Here is a tiny trained network, its code and every weight. The questions are about switching its units off for an input and a target symbol, where a switched-off unit gives its printed mean instead of its output.

import numpy as np


def w(rows, s, z=0):
    codes = np.array(rows[::2]) - 128.0
    scale = np.full(codes.shape[1], s)
    scale[-1] = z or s
    return codes * scale


def f(y):
    return np.maximum(y, 0)


def softmax(a):
    e = np.exp(a - a.max(-1, keepdims=True))
    return e / e.sum(-1, keepdims=True)


def log_softmax(a):
    a = a - a.max(-1, keepdims=True)
    return a - np.log(np.exp(a).sum(-1, keepdims=True))


def net(x, mask):
    ids = ['αβγδεζηθλμξτφψω'.index(c) for c in x.split()]
    T = len(ids)
    res = E[ids] + P[:T]
    u = 0
    for l in range(2):
        q, k, v = (res @ M[l].T for M in (Q, K, V))
        z = softmax(np.where(np.tri(T) > 0, q @ k.T / 2**0.5, -1e9)) @ v
        res = res + np.where(mask[u], z, O[l][:, -1]) @ O[l][:, :-1]
        u += 1
        y = f(res @ A[l][:, :-1].T + A[l][:, -1])
        res = res + np.where(mask[u : u + 16], y, B[l][:, -1]) @ B[l][:, :-1]
        u += 16
    return log_softmax(res[-1] @ U[:, :-1].T + U[:, -1])


Q, K, V, O, A, B = {}, {}, {}, {}, {}, {}
E = w([
[132,56,132,76],'α',
[152,79,81,170],'β',
[129,162,72,66],'γ',
[154,54,165,204],'δ',
[123,134,255,89],'ε',
[216,66,142,73],'ζ',
[123,142,99,187],'η',
[30,101,156,159],'θ',
[246,124,149,66],'λ',
[98,191,137,144],'μ',
[101,134,171,76],'ξ',
[145,111,169,195],'τ',
[123,195,211,80],'φ',
[132,141,103,197],'ψ',
[214,188,146,141],'ω',
],0.01)
P = w([
[164,126,217,95],'0',
[164,118,193,83],'1',
[102,138,138,95],'2',
[175,98,151,81],'3',
[96,124,95,81],'4',
[175,84,111,61],'5',
[86,120,49,70],'6',
[167,73,65,43],'7',
[73,107,3,61],'8',
[166,72,30,23],'9',
],0.0032)
Q[0] = w([
[50,170,109,107],'L0H1',
[253,132,91,48],'L0H1',
],0.025)
K[0] = w([
[36,189,196,140],'L0H1',
[214,94,34,6],'L0H1',
],0.024)
V[0] = w([
[86,106,192,154],'L0H1',
[39,181,226,253],'L0H1',
],0.0025)
O[0] = w([
[124,175,196,178,108],'L0H1',
[18,249,221,211,3],'L0H1',
],0.0017,0.00048)
A[0] = w([
[156,76,77,236,140],'L0N1',
[20,109,113,154,42],'L0N2',
[85,203,78,200,70],'L0N3',
[96,2,120,114,67],'L0N4',
[92,189,182,73,249],'L0N5',
[84,115,188,65,56],'L0N6',
[138,137,143,132,66],'L0N7',
[37,99,118,163,99],'L0N8',
[113,175,173,83,143],'L0N9',
[188,141,144,139,171],'L0N10',
[161,37,186,68,40],'L0N11',
[123,162,151,170,115],'L0N12',
[177,66,117,216,138],'L0N13',
[161,123,66,95,46],'L0N14',
[205,187,91,167,11],'L0N15',
[183,197,88,73,233],'L0N16',
],0.0095,0.0013)
B[0] = w([
[139,80,183,57,165],'L0N1',
[61,212,126,188,150],'L0N2',
[117,82,117,22,181],'L0N3',
[28,111,98,200,176],'L0N4',
[191,127,208,126,248],'L0N5',
[90,141,204,146,173],'L0N6',
[130,141,120,120,132],'L0N7',
[94,194,166,199,149],'L0N8',
[154,123,179,105,202],'L0N9',
[151,110,84,138,184],'L0N10',
[179,5,81,134,213],'L0N11',
[143,133,117,88,158],'L0N12',
[125,103,192,87,171],'L0N13',
[91,147,59,119,169],'L0N14',
[116,124,117,219,164],'L0N15',
[209,182,52,135,253],'L0N16',
],0.018,0.0034)
Q[1] = w([
[3,187,203,197],'L1H1',
[4,185,205,145],'L1H1',
],0.025)
K[1] = w([
[173,97,209,102],'L1H1',
[159,120,255,47],'L1H1',
],0.019)
V[1] = w([
[52,128,174,139],'L1H1',
[96,119,151,5],'L1H1',
],0.018)
O[1] = w([
[64,162,124,167,2],'L1H1',
[53,169,147,10,90],'L1H1',
],0.012,0.018)
A[1] = w([
[142,71,89,41,124],'L1N1',
[124,255,166,78,96],'L1N2',
[172,153,147,165,237],'L1N3',
[83,159,141,131,67],'L1N4',
[142,107,185,69,123],'L1N5',
[148,134,93,232,83],'L1N6',
[89,81,41,107,128],'L1N7',
[79,16,132,152,186],'L1N8',
[143,158,178,181,255],'L1N9',
[97,132,229,143,164],'L1N10',
[173,88,171,215,12],'L1N11',
[111,49,230,179,81],'L1N12',
[101,63,127,139,145],'L1N13',
[46,100,159,82,82],'L1N14',
[77,130,113,181,138],'L1N15',
[168,237,96,120,129],'L1N16',
],0.0083,0.005)
B[1] = w([
[30,131,82,111,209],'L1N1',
[204,221,33,172,192],'L1N2',
[141,30,157,207,209],'L1N3',
[163,56,88,104,143],'L1N4',
[133,57,66,105,194],'L1N5',
[156,171,183,6,216],'L1N6',
[108,62,169,148,146],'L1N7',
[197,96,190,207,172],'L1N8',
[144,80,190,212,169],'L1N9',
[142,167,231,106,170],'L1N10',
[14,216,33,160,250],'L1N11',
[146,182,98,24,177],'L1N12',
[147,116,167,167,152],'L1N13',
[33,104,208,130,179],'L1N14',
[109,191,117,101,137],'L1N15',
[178,76,183,105,158],'L1N16',
],0.017,0.02)
U = w([
[202,87,201,190,184],'α',
[75,113,137,166,101],'β',
[198,64,107,91,177],'γ',
[122,100,180,140,96],'δ',
[176,139,171,79,98],'ε',
[111,83,114,199,136],'ζ',
[78,148,97,134,93],'η',
[109,178,158,167,140],'θ',
[94,129,44,159,4],'λ',
[170,206,49,66,91],'μ',
[151,144,140,120,182],'ξ',
[112,137,126,130,179],'τ',
[254,147,143,113,35],'φ',
[74,142,102,128,120],'ψ',
[179,179,82,224,158],'ω',
],0.0056,0.0042)

Each question gives the input, a string of symbols that net reads in full, and the target symbol t.
The units are the heads (2 rows each of Q, K, V and O) and the neurons (one row each of A and B). Each row of codes is followed by its name. A weight is (code - 128) times the scale printed after its matrix; where a second scale follows, it is the last column's (O, A, B and U).
mask holds one flag per unit, layer by layer, with each layer's heads first. A switched-off unit (its flag False) gives its mean, the last column of its rows in O or B, instead of its output. The means were averaged over made-up inputs and are rounded, as every weight is.
A unit's drop is (log p(t) with every unit on - log p(t) with that unit switched off) / (log p(t) with every unit on - log p(t) with every unit switched off).
The circuit of an input: a set's keep is (log p(t) with only the set's units on - log p(t) with every unit switched off) / (log p(t) with every unit on - log p(t) with every unit switched off). Starting from the 12 units with the biggest drops (on a tie, the unit counted first), units are removed one at a time, each time the one whose removal leaves the highest keep (on an exact tie, the one counted first), for as long as the keep stays at least 0.8.
units of the circuit, in order: the units of the circuit, biggest drop first
unit that matters most: the unit with the biggest drop
k most important neurons: the k neurons with the biggest drops, biggest first
k most important neurons of layer l: the k neurons of layer l with the biggest drops, biggest first
input δ θ α ω ω λ λ ψ δ ε, target λ: 3 most important neurons : (L1N11; L0N11; L0N16)
input ω τ η α β θ φ α μ μ, target α: units of the circuit, in order : (L1N11; L1N12)
input γ δ μ γ μ μ α γ ψ, target ψ: unit that matters most : L0N16
input ψ ζ ε μ, target ζ: units of the circuit, in order : (L1N6; L1N12)
input ω θ γ ε, target γ: 2 most important neurons of layer 0 : (L0N16; L0N14)
input ω μ μ ω η μ, target ω: units of the circuit, in order : (L1N11; L1H1; L0N15; L0N16)
input ω ω φ ε, target ω: units of the circuit, in order : (L1N11; L1H1; L0N15; L1N1)
input θ ξ ξ ψ ε μ μ μ ζ, target ζ: 2 most important neurons of layer 0 : (L0N11; L0N4)
input λ δ ε β ξ ω β ω ε ψ, target ω: 3 most important neurons : (L1N11; L0N15; L1N8)
input ε μ γ, target γ: 4 most important neurons : (L1N11; L0N16; L0N3; L1N16)
input μ δ γ φ ω μ, target ω: 2 most important neurons of layer 0 : (L0N15; L0N5)
input γ ω α ω η α η τ, target α: 2 most important neurons : (L0N4; L1N8)
input ω α μ μ θ μ ε μ γ δ, target γ: 4 most important neurons : (L0N16; L0N14; L0N11; L1N12)
input ψ ω ψ ξ ω ω α β, target α: units of the circuit, in order : (L0N4; L1N8; L1N11; L0N16)
input φ ω γ ω θ δ μ β, target θ: 2 most important neurons of layer 0 : (L0N4; L0N2)
input α β α α ω μ ξ ε ε η, target ω: 3 most important neurons of layer 0 : (L0N15; L0N10; L0N16)
input μ ε α ω τ ε η α β ε, target α: 3 most important neurons of layer 0 : (L0N4; L0N11; L0N6)
input ε ψ ε, target ε: 4 most important neurons : (L1N11; L1N10; L0N6; L0N16)
input ω μ γ α γ δ α ξ λ μ, target λ: unit that matters most : L0N14
input ω ω μ β, target ω: 2 most important neurons : (L1N11; L1N8)
input μ θ ε β α γ ζ γ μ, target μ: 2 most important neurons of layer 0 : (L0N2; L0N11)
input μ μ ξ μ η γ μ μ θ μ, target θ: 4 most important neurons : (L0N2; L0N4; L1N6; L1N9)
input ε ε γ γ φ μ φ, target φ: 3 most important neurons : (L0N11; L1N11; L1N2)
input ω μ μ ψ ε, target ε: unit that matters most : L0N6
input μ μ τ δ γ ε γ μ ω, target ω: 3 most important neurons : (L1N11; L0N15; L1N3)
input λ μ ξ ξ, target λ: 4 most important neurons : (L1N11; L0N11; L1N12; L1N1)
input μ α μ ε ω ω μ μ ψ δ, target ω: 4 most important neurons : (L1N11; L1N8; L0N15; L0N16)
input ω φ ε λ δ μ μ δ, target λ: 3 most important neurons : (L1N11; L1N1; L1N12)
